Below are the code and all the weights of a small trained network. Each question names an input and a target symbol and asks about switching units off, where a switched-off unit gives its printed mean instead of its output.

import numpy as np


def w(rows, s, z=0):
    codes = np.array(rows[::2]) - 128.0
    scale = np.full(codes.shape[1], s)
    scale[-1] = z or s
    return codes * scale


def norm(h):
    return h / np.sqrt((h * h).mean(-1, keepdims=True) + 1e-5)


def f(y):
    return np.maximum(y, 0)


def softmax(a):
    e = np.exp(a - a.max(-1, keepdims=True))
    return e / e.sum(-1, keepdims=True)


def log_softmax(a):
    a = a - a.max(-1, keepdims=True)
    return a - np.log(np.exp(a).sum(-1, keepdims=True))


def net(x, mask):
    ids = ['ΓΘΞΨΩαβζπστφ'.index(c) for c in x.split()]
    T = len(ids)
    res = E[ids] + P[:T]
    u = 0
    for l in range(2):
        r = norm(res)
        for j in range(2):
            rows = slice(3 * j, 3 * j + 3)
            q, k, v = (r @ M[l][rows].T for M in (Q, K, V))
            z = softmax(np.where(np.tri(T) > 0, q @ k.T / 3**0.5, -1e9)) @ v
            o = O[l][rows]
            res = res + np.where(mask[u + j], z, o[:, -1]) @ o[:, :-1]
        u += 2
        y = f(norm(res) @ A[l][:, :-1].T + A[l][:, -1])
        res = res + np.where(mask[u : u + 4], y, B[l][:, -1]) @ B[l][:, :-1]
        u += 4
    return log_softmax(norm(res)[-1] @ U[:, :-1].T + U[:, -1])


Q, K, V, O, A, B = {}, {}, {}, {}, {}, {}
E = w([
[131,112,128,106,73,165,134],'Γ',
[132,111,127,105,79,165,124],'Θ',
[63,95,240,128,168,42,95],'Ξ',
[131,112,125,104,75,166,132],'Ψ',
[125,108,113,93,73,165,129],'Ω',
[139,119,128,117,62,167,122],'α',
[106,99,105,89,64,195,123],'β',
[132,79,134,111,58,151,105],'ζ',
[135,122,143,116,81,179,53],'π',
[171,124,131,87,70,119,70],'σ',
[134,93,171,89,137,175,115],'τ',
[127,128,1,146,166,108,71],'φ',
],0.0012)
P = w([
[219,89,71,220,39,217,201],'0',
[195,65,57,162,63,200,174],'1',
[182,68,67,134,76,181,158],'2',
[159,89,88,112,79,166,161],'3',
[136,98,93,95,84,160,153],'4',
[121,115,108,86,88,157,146],'5',
[100,123,117,76,92,152,139],'6',
[85,137,120,61,93,144,131],'7',
[61,139,129,44,97,140,121],'8',
[41,146,132,21,93,129,120],'9',
[34,158,148,1,88,126,124],'10',
],0.00091)
Q[0] = w([
[161,26,68,20,6,226,82],'L0H1',
[99,50,77,5,1,244,79],'L0H1',
[139,26,76,17,6,246,78],'L0H1',
[28,89,214,46,13,220,98],'L0H2',
[209,246,79,247,249,18,127],'L0H2',
[104,10,156,8,18,223,120],'L0H2',
],0.0039)
K[0] = w([
[10,93,228,149,227,30,77],'L0H1',
[10,142,223,127,205,12,84],'L0H1',
[4,103,242,155,217,11,84],'L0H1',
[41,233,120,17,131,113,91],'L0H2',
[224,22,137,217,102,175,213],'L0H2',
[23,225,107,62,163,59,41],'L0H2',
],0.0038)
V[0] = w([
[110,114,151,233,2,68,102],'L0H1',
[160,192,74,56,123,157,125],'L0H1',
[158,166,116,82,105,95,174],'L0H1',
[105,71,162,186,89,185,178],'L0H2',
[123,143,174,63,86,147,239],'L0H2',
[13,126,25,167,132,123,154],'L0H2',
],0.002)
O[0] = w([
[67,250,132,192,35,30,76,250],'L0H1',
[158,143,66,125,169,223,89,93],'L0H1',
[182,161,20,141,148,112,148,82],'L0H1',
[94,150,208,164,72,109,161,254],'L0H2',
[106,178,145,36,115,107,215,179],'L0H2',
[19,124,89,243,185,142,124,196],'L0H2',
],0.0025,0.00092)
A[0] = w([
[173,106,18,193,172,154,78,233],'L0N1',
[225,1,122,110,101,165,112,95],'L0N2',
[230,229,163,187,151,149,211,3],'L0N3',
[80,113,80,106,84,165,151,176],'L0N4',
],0.0024,0.00048)
B[0] = w([
[151,70,41,184,250,130,102,224],'L0N1',
[156,49,164,49,203,143,211,179],'L0N2',
[162,16,160,64,223,92,117,138],'L0N3',
[140,161,197,121,179,100,118,253],'L0N4',
],0.0025,0.002)
Q[1] = w([
[233,113,128,241,130,61,207],'L1H1',
[184,112,130,247,91,96,222],'L1H1',
[223,58,18,254,218,103,143],'L1H1',
[221,22,125,247,173,84,99],'L1H2',
[138,203,56,186,115,34,217],'L1H2',
[240,40,142,239,107,104,111],'L1H2',
],0.0037)
K[1] = w([
[165,105,156,231,67,214,203],'L1H1',
[171,110,135,230,76,223,120],'L1H1',
[165,147,139,245,59,94,209],'L1H1',
[205,156,101,219,111,120,253],'L1H2',
[157,157,233,165,3,82,163],'L1H2',
[235,110,94,233,120,199,241],'L1H2',
],0.0037)
V[1] = w([
[92,116,216,98,98,155,33],'L1H1',
[44,152,197,153,147,173,145],'L1H1',
[62,42,190,154,124,53,100],'L1H1',
[108,191,60,117,128,192,203],'L1H2',
[90,117,139,135,134,32,171],'L1H2',
[193,153,76,91,135,253,81],'L1H2',
],0.0023)
O[1] = w([
[192,182,175,182,155,248,72,229],'L1H1',
[100,98,203,246,203,210,218,185],'L1H1',
[102,120,134,84,251,227,106,243],'L1H1',
[87,126,99,206,9,53,227,62],'L1H2',
[84,110,69,33,213,100,131,178],'L1H2',
[202,129,149,232,35,120,123,1],'L1H2',
],0.0021,0.00087)
A[1] = w([
[121,197,181,106,86,101,143,80],'L1N1',
[39,166,185,130,117,93,86,5],'L1N2',
[196,128,78,175,106,124,161,199],'L1N3',
[188,45,4,220,240,185,100,179],'L1N4',
],0.0034,0.0014)
B[1] = w([
[142,104,84,168,186,95,92,162],'L1N1',
[70,88,213,172,28,31,87,166],'L1N2',
[87,181,92,52,198,167,112,164],'L1N3',
[14,4,27,137,247,251,19,254],'L1N4',
],0.0032,0.0045)
U = w([
[3,111,251,236,13,12,20,222],'Γ',
[20,159,148,44,143,18,83,39],'Θ',
[8,8,11,149,254,224,8,197],'Ξ',
[243,237,17,5,18,87,17,159],'Ψ',
[80,244,13,146,142,56,249,153],'Ω',
[191,86,99,196,203,25,190,8],'α',
[222,236,215,233,70,248,19,102],'β',
[31,233,120,244,19,234,250,123],'ζ',
[189,60,87,203,158,37,191,2],'π',
[205,251,49,230,171,28,68,98],'σ',
[235,80,145,249,215,65,143,16],'τ',
[239,8,247,11,111,231,245,158],'φ',
],0.0041,0.0033)

Each question gives the input, a string of symbols that net reads in full, and the target symbol t.
The units are the heads (3 rows each of Q, K, V and O) and the neurons (one row each of A and B). Each row of codes is followed by its name. A weight is (code - 128) times the scale printed after its matrix; where a second scale follows, it is the last column's (O, A, B and U).
mask holds one flag per unit, layer by layer, with each layer's heads first. A switched-off unit (its flag False) gives its mean, the last column of its rows in O or B, instead of its output. The means were averaged over made-up inputs and are rounded, as every weight is.
A unit's drop is (log p(t) with every unit on - log p(t) with that unit switched off) / (log p(t) with every unit on - log p(t) with every unit switched off).
The circuit of an input: a set's keep is (log p(t) with only the set's units on - log p(t) with every unit switched off) / (log p(t) with every unit on - log p(t) with every unit switched off). Starting from all 12 units, units are removed one at a time, each time the one whose removal leaves the highest keep (on an exact tie, the one counted first), for as long as the keep stays at least 0.8.
circuit, biggest first: the units of the circuit, biggest drop first
unit that matters most: the unit with the biggest drop
k most important neurons: the k neurons with the biggest drops, biggest first
top k neurons in layer l: the k neurons of layer l with the biggest drops, biggest first
input β Ψ σ Ω τ Ω, target φ: unit that matters most : L0H1
input σ Ψ ζ σ Ω Ω Ω α σ Θ α, target Ψ: circuit, biggest first : [L1N4, L0H1, L1H1]
input Ψ π σ τ σ, target φ: circuit, biggest first : [L0N2, L1N4, L0H2]
input π σ Θ, target Ψ: circuit, biggest first : [L1N4, L1H1, L0H2]
input φ π σ Ξ τ ζ, target Γ: circuit, biggest first : [L0H1, L1N4]
input Ω Ω β Ω τ Ξ, target Γ: circuit, biggest first : [L1N4, L1N2]
input Ψ φ Ω Ψ φ Ω σ Ψ, target Ψ: circuit, biggest first : [L1N4, L0H1, L1H1]
input α π β τ τ Γ τ τ τ σ, target φ: 2 most important neurons : [L1N4, L0N2]
input Θ φ Ψ ζ Ω, target Γ: 3 most important neurons : [L0N1, L0N4, L1N4]
input τ Ω τ, target φ: circuit, biggest first : [L1N4, L0H2]
input β ζ Ω σ α α Ψ β, target ζ: circuit, biggest first : [L1N4, L0H1, L1H2]
input τ φ τ φ τ φ Ω φ Ξ φ β, target Γ: circuit, biggest first : [L1N4, L1N2, L0N2]
input τ β Θ Ξ Ω Θ β ζ, target Γ: 3 most important neurons : [L1N4, L1N2, L0N1]
input σ Θ φ Γ ζ α τ σ Ω α, target Ψ: 2 most important neurons : [L1N4, L1N1]
input φ τ β ζ φ σ π Ξ σ Ψ, target Γ: circuit, biggest first : [L1N4, L1N2]
input Ξ τ φ σ Ω, target Γ: circuit, biggest first : [L0H1, L1N4]
input σ τ φ Ω α π π α Ψ, target β: circuit, biggest first : [L1N4, L0H1, L1H2]
input φ φ φ α π Ω α, target β: 3 most important neurons : [L1N4, L0N4, L1N2]
input Ψ β Γ Ξ σ Ω φ β π, target Γ: top 2 neurons in layer 0 : [L0N1, L0N2]
input φ φ Ω β Ω α, target ζ: unit that matters most : L1H2
input ζ Ω Ω Ω β Ω, target ζ: unit that matters most : L1N4
input φ Ψ Ω Ω, target Ω: 4 most important neurons : [L1N4, L1N2, L1N3, L1N1]
input Ψ Ω Θ, target Ω: 4 most important neurons : [L1N4, L1N2, L1N1, L1N3]
